data = [[0.79, -0.20, 0.58, -0.05, 0.38, 0.02, 0.25, 0.14, -1.57, -0.56, 0.22, 0.92, -0.08, 0.38], [-1.50, 1.12, -0.21, 1.05, 0.17, -0.95, 0.73, 1.04, 0.23, -0.31, -1.43, 0.29, 0.14, 1.44], [-1.08, -1.30, -1.54, -1.46, -1.50, -0.52, -1.67, -1.65, 0.28, -0.26, -0.53, -2.03, -1.06, -2.10], [-1.01, 0.99, 0.14, 1.02, 0.34, -0.91, 0.89, 1.05, -0.75, -0.39, -1.19, 0.80, 0.17, 1.60], [-1.77, -0.02, -1.18, -0.16, -0.74, -0.73, -0.46, -0.28, 0.83, -0.33, -1.31, -1.20, -0.47, -0.42]]
The 4th entry in reading order -> -0.05
What is the entry just left of 0.25?
A: 0.02
What is the 3rd smallest entry?
A: -1.77
What is the entry just right of -0.53?
A: -2.03
What is the 2nd largest entry?
A: 1.44
What is the entry just right of 1.02?
A: 0.34
The smallest entry -> -2.10
The entry just left of the largest entry -> 0.17
What is the 3rd entry in reading order?
A: 0.58
What is the entry just left of -1.31?
A: -0.33
What is the 1st entry in reading order?
A: 0.79
What is the third largest entry?
A: 1.12

Questions about the matrix below. Indices start at 0.
1) Report the top-right entry.
2) Report the entry in row 1 and column 1.
3) Report the bottom entry of the column that holds the largest entry.
4) Report the entry in row 0 and column 0.
5) Report the entry in row 0 and column 1.
6) Report the entry in row 2 and column 0.
7) Report the entry directly below the largest entry.
8) Report the entry just left of 3.
[[ 31 -32 -29  35 -25  33 -38  30  29  35 -26  28 -34]
 [-23  15   4  19   2 -22  15  17  20  13   2  23  17]
 [ 22  15  24 -24  26  22  16 -23 -23 -20  27 -23  14]
 [ -2 -10 -17  35 -17  -2 -13  31  33  32 -18  34  -8]
 [  9  12  15  -9  17   9  13  -8  -8  -8  17  -8  12]
 [-69  19 -12  58 -19 -69  19  53  60  44 -18  67  26]
 [ 20  -9  -5  11  -4  20 -11  10  10  13  -4  10  -9]
 [ 32  29  47 -56  51  32  33 -52 -53 -51  51 -55  26]
 [ 18   1   6  -1   9  18   0  -2  -3   0   8  -3   0]
 [ 64  -6  18 -36  25  64  -6 -34 -38 -26  25 -41 -11]
 [-50  22   1  35  -3 -50  24  31  37  22  -3  42  28]
 [ 44 -22 -10   7  -6  44 -25   5   3  11  -7   1 -25]
 [ 12 -28 -32  47 -30  12 -32  41  42  43 -31  42 -27]
 [  7  -8 -10  23  -8   8 -10  19  20  20  -9  21  -8]]
1) -34
2) 15
3) 21
4) 31
5) -32
6) 22
7) 10
8) 5

a = [ -7  32  -9 -34 -44]
The entry just left of 32 is -7
The entry just right of -34 is -44
The entry just right of 32: -9

arr =
-0.064	-0.023	-0.119	-0.119	-0.085	-0.019	-0.172	0.017	-0.057	0.106	0.289	-0.131	-0.062	-0.175
0.001	-0.012	0.105	0.018	-0.029	0.082	0.123	0.053	-0.025	0.001	-0.129	0.142	0.091	0.159
-0.177	-0.201	0.024	-0.070	0.019	-0.125	0.015	-0.075	0.160	-0.120	0.044	0.145	-0.008	0.120
0.073	-0.063	0.173	0.139	0.047	-0.230	0.097	0.020	0.000	0.129	-0.217	-0.065	0.082	-0.050
-0.073	0.149	0.198	-0.134	-0.064	-0.018	0.208	0.132	-0.027	-0.231	-0.059	-0.029	0.050	-0.018
-0.039	-0.123	-0.015	0.037	-0.050	-0.003	0.247	-0.005	0.187	-0.055	-0.083	-0.033	0.161	0.289
Counting starts at 0.
The entry just left of the smallest entry: -0.027
Which number is the entry directly above the smallest entry?
Answer: 0.129
Which number is the entry in the top-right corner?
Answer: -0.175
Which number is the entry directly above 0.160?
Answer: -0.025
The entry in row 2 and column 1 is -0.201
Which number is the entry in row 2 and column 2?
Answer: 0.024
The bottom-left entry is -0.039
The entry in row 0 and column 2: -0.119
Which number is the entry at row 1, column 1?
Answer: -0.012
The entry directly below -0.134 is 0.037
Which number is the entry in the bottom-right corner?
Answer: 0.289
The minimum: -0.231
Which number is the entry directly above -0.015?
Answer: 0.198
The entry at row 1, column 0 is 0.001
The entry at row 0, column 0 -> -0.064
The entry at row 2, column 0: -0.177
The top entry of the column that holds the smallest entry is 0.106
Which number is the entry just left of 0.208?
Answer: -0.018
Which number is the bottom entry of the column that holds the smallest entry?
Answer: -0.055
The entry just right of 0.037 -> -0.050
Which number is the entry just right of -0.019?
Answer: -0.172
The entry at row 0, column 1: -0.023
Which number is the entry in row 1 and column 2?
Answer: 0.105
Which number is the entry just right of 0.139?
Answer: 0.047

A =
[[ 22   2 -10  18 -17  24 -13   0  41 -17   9  10]
 [ 18  12 -12  25 -24  31  -5 -48  54 -14  20  17]
 [ 24  -1 -10  15 -15  20 -17 -24  35 -18   4   7]
 [ 31 -13  -7   5  -3   9 -27  12  12 -20 -13  -2]
 [ 34 -20  -6  -1   3   3 -33  38   1 -22 -23  -7]]
Read off the largest entry in the first row.
A: 41
Read off the first entry, reading row by row.
A: 22
The fifth-last entry, reading row by row is 38
Read off the last entry, reading row by row.
A: -7
The entry directly above -5 is -13
The smallest entry in the first column is 18
The 3rd-last entry, reading row by row -> -22
The third entry on the diagonal from the top-right corner is -18
Read off the third entry on the main diagonal.
A: -10
Read off the entry directly above 4.
A: 20
Read off the 2nd smallest entry.
A: -33
Read off the entry in the top-right corner.
A: 10
Read off the entry in the bottom-left corner.
A: 34
Read off the second entry, reading row by row.
A: 2
The entry just right of 5 is -3
Read off the bottom entry of the column that holds the largest entry.
A: 1
Read off the entry directly above -15.
A: -24
Read off the last entry in the row that holds the smallest entry.
A: 17
Read off the entry just right of the largest entry.
A: -14
Read off the largest entry.
A: 54
Read off the 5th entry in reading order.
A: -17
The third entry in reading order: -10
